rura: [ 8.28  0.58 -0.13  0.06  0.87 -0.97  4.42 -2.81 -1.11  0.01 -0.34 -0.30
 -8.10 -0.24]
Gise: [ 8.28  0.58 -0.13  0.06 -1.46 -0.97 -1.11  4.42 -2.81  0.01 -0.34 -0.30
 -8.10 -0.24]
pamef: [ 8.28  0.79 -0.13  0.06  0.87 -0.97 -1.11  4.42 -2.81  0.01 -0.34 -0.30
 -8.10 -0.24]
find: [ 8.28  0.58 -0.13  0.06 -1.46 -0.97 -1.11  4.42 -2.81  0.01 -0.34 -0.30
 -8.10 -0.24] => Gise
loc: [0.79] => pamef, 1
find: [ 8.28  0.79 -0.13  0.06  0.87 -0.97 -1.11  4.42 -2.81  0.01 -0.34 -0.30
 -8.10 -0.24] => pamef

